Below is a small trained network, with its code and all its weights. Each question gives an input and a target symbol and asks what happens when units are switched off, that is, made to give their printed mean instead of their output.

import numpy as np


def w(rows, s, z=0):
    codes = np.array(rows[::2]) - 128.0
    scale = np.full(codes.shape[1], s)
    scale[-1] = z or s
    return codes * scale


def norm(h):
    return h / np.sqrt((h * h).mean(-1, keepdims=True) + 1e-5)


def f(y):
    return y / 2 * (1 + np.tanh(0.7978845608 * (y + 0.044715 * y**3)))


def softmax(a):
    e = np.exp(a - a.max(-1, keepdims=True))
    return e / e.sum(-1, keepdims=True)


def log_softmax(a):
    a = a - a.max(-1, keepdims=True)
    return a - np.log(np.exp(a).sum(-1, keepdims=True))


def net(x, mask):
    ids = ['ΣΨζθξπ'.index(c) for c in x.split()]
    T = len(ids)
    res = E[ids] + P[:T]
    u = 0
    for l in range(2):
        q, k, v = (norm(res) @ M[l].T for M in (Q, K, V))
        z = softmax(np.where(np.tri(T) > 0, q @ k.T / 2**0.5, -1e9)) @ v
        res = res + np.where(mask[u], z, O[l][:, -1]) @ O[l][:, :-1]
        u += 1
        y = f(norm(res) @ A[l][:, :-1].T + A[l][:, -1])
        res = res + np.where(mask[u : u + 8], y, B[l][:, -1]) @ B[l][:, :-1]
        u += 8
    return log_softmax(norm(res)[-1] @ U[:, :-1].T + U[:, -1])


Q, K, V, O, A, B = {}, {}, {}, {}, {}, {}
E = w([
[161,165,107],'Σ',
[150,117,146],'Ψ',
[174,246,142],'ζ',
[167,109,58],'θ',
[149,69,59],'ξ',
[143,114,154],'π',
],0.012)
P = w([
[92,204,247],'0',
[175,100,84],'1',
[206,63,144],'2',
[171,78,160],'3',
[163,53,150],'4',
[149,3,134],'5',
[179,79,156],'6',
[168,66,171],'7',
[173,93,183],'8',
[189,31,85],'9',
[126,47,154],'10',
[185,65,169],'11',
],0.0061)
Q[0] = w([
[116,254,129],'L0H0',
[73,18,147],'L0H0',
],0.0073)
K[0] = w([
[41,3,121],'L0H0',
[204,170,119],'L0H0',
],0.0067)
V[0] = w([
[131,128,23],'L0H0',
[70,253,144],'L0H0',
],0.0052)
O[0] = w([
[23,161,126,131],'L0H0',
[142,255,90,7],'L0H0',
],0.013,0.0017)
A[0] = w([
[205,69,70,31],'L0N0',
[223,132,94,251],'L0N1',
[133,126,1,174],'L0N2',
[137,67,166,143],'L0N3',
[105,129,199,227],'L0N4',
[127,167,196,164],'L0N5',
[39,90,86,126],'L0N6',
[164,164,156,138],'L0N7',
],0.0092,0.0028)
B[0] = w([
[110,148,139,229],'L0N0',
[46,58,120,255],'L0N1',
[151,124,208,194],'L0N2',
[38,122,134,208],'L0N3',
[110,90,83,160],'L0N4',
[68,116,3,138],'L0N5',
[146,43,170,132],'L0N6',
[159,97,144,138],'L0N7',
],0.0065,0.0064)
Q[1] = w([
[126,178,151],'L1H0',
[99,4,105],'L1H0',
],0.013)
K[1] = w([
[185,9,50],'L1H0',
[130,255,193],'L1H0',
],0.0083)
V[1] = w([
[4,144,171],'L1H0',
[118,100,152],'L1H0',
],0.011)
O[1] = w([
[162,247,220,4],'L1H0',
[192,123,162,96],'L1H0',
],0.011,0.0034)
A[1] = w([
[95,64,75,125],'L1N0',
[197,96,139,183],'L1N1',
[8,73,153,190],'L1N2',
[136,2,145,254],'L1N3',
[105,221,16,155],'L1N4',
[144,116,212,147],'L1N5',
[96,81,118,179],'L1N6',
[46,112,160,58],'L1N7',
],0.0095,0.0028)
B[1] = w([
[113,208,77,190],'L1N0',
[76,255,160,143],'L1N1',
[187,153,68,216],'L1N2',
[159,204,133,254],'L1N3',
[203,104,104,130],'L1N4',
[56,98,75,152],'L1N5',
[119,153,105,177],'L1N6',
[237,131,169,146],'L1N7',
],0.0057,0.012)
U = w([
[106,40,109,83],'Σ',
[138,245,103,50],'Ψ',
[193,35,212,252],'ζ',
[76,150,119,254],'θ',
[88,172,85,11],'ξ',
[123,64,116,139],'π',
],0.011,0.0032)

Each question gives the input, a string of symbols that net reads in full, and the target symbol t.
The units are the heads (2 rows each of Q, K, V and O) and the neurons (one row each of A and B). Each row of codes is followed by its name. A weight is (code - 128) times the scale printed after its matrix; where a second scale follows, it is the last column's (O, A, B and U).
mask holds one flag per unit, layer by layer, with each layer's heads first. A switched-off unit (its flag False) gives its mean, the last column of its rows in O or B, instead of its output. The means were averaged over made-up inputs and are rounded, as every weight is.
A unit's drop is (log p(t) with every unit on - log p(t) with that unit switched off) / (log p(t) with every unit on - log p(t) with every unit switched off).
The circuit of an input: a set's keep is (log p(t) with only the set's units on - log p(t) with every unit switched off) / (log p(t) with every unit on - log p(t) with every unit switched off). Starting from the 12 units with the biggest drops (on a tie, the unit counted first), units are removed one at a time, each time the one whose removal leaves the highest keep (on an exact tie, the one counted first), for as long as the keep stays at least 0.8.
circuit, biggest first: the units of the circuit, biggest drop first
top k neurons: the k neurons with the biggest drops, biggest first
k most important neurons of layer l: the k neurons of layer l with the biggest drops, biggest first
drop of u: that unit's drop, to one decimal
input ζ ξ ξ ξ θ ζ ζ ζ ξ ξ ξ, target Ψ: top neuron : L0N2
input ξ ξ ζ ζ ξ π ζ ζ, target ζ: top 2 neurons : L1N0, L1N3
input ξ Σ ξ ζ ξ ζ Ψ Σ θ ξ ξ θ, target ζ: circuit, biggest first : L1H0, L1N0, L1N2
input ξ π ξ Σ π π θ θ Σ Ψ π π, target ζ: circuit, biggest first : L1H0, L0H0
input ξ ξ ξ, target ζ: circuit, biggest first : L1H0, L0H0
input ξ θ ζ π Ψ ζ ξ π π π, target ζ: 3 most important neurons of layer 1 : L1N0, L1N3, L1N6
input ξ ξ π Ψ π ξ ζ θ, target ζ: circuit, biggest first : L0H0, L1H0
input ξ Ψ θ θ ξ ξ ξ Ψ, target ζ: circuit, biggest first : L1H0, L0H0
input ξ π ξ π ζ Ψ π ξ π ξ, target ζ: 2 most important neurons of layer 0 : L0N2, L0N5
input ξ ζ ζ ξ θ ξ ξ ξ Σ, target ζ: circuit, biggest first : L0H0, L1H0
input ξ Σ ξ Ψ Ψ, target ζ: circuit, biggest first : L1H0, L1N0
input θ Ψ ξ ξ Σ ξ ξ Σ π, target Ψ: top 4 neurons : L0N1, L0N3, L0N0, L0N2
input ξ ξ ζ ζ Ψ Ψ ζ ξ ζ Σ, target ζ: 2 most important neurons of layer 1 : L1N0, L1N3
input ζ Ψ θ, target Ψ: 3 most important neurons of layer 0 : L0N2, L0N5, L0N4
input π π Ψ ξ ξ ζ, target Σ: circuit, biggest first : L0H0
input θ ξ π ζ Σ ξ ξ ζ ξ π ξ π, target Ψ: 2 most important neurons of layer 0 : L0N1, L0N3
input θ ξ π Ψ ξ Ψ θ π θ Σ, target Ψ: top 3 neurons : L0N1, L0N3, L1N3
input ξ ζ ζ ζ ζ ξ Ψ ζ ξ ξ θ π, target θ: top 2 neurons : L0N1, L1N5
input Ψ Ψ θ ζ π Σ Ψ ξ θ π Ψ ζ, target Σ: drop of L1N4 : 0.0
input Ψ ξ ξ Σ, target Σ: drop of L1H0 : 1.2
input ζ ξ Ψ ζ Ψ ζ Σ θ ζ ζ ξ Ψ, target Ψ: drop of L0H0 : -0.2
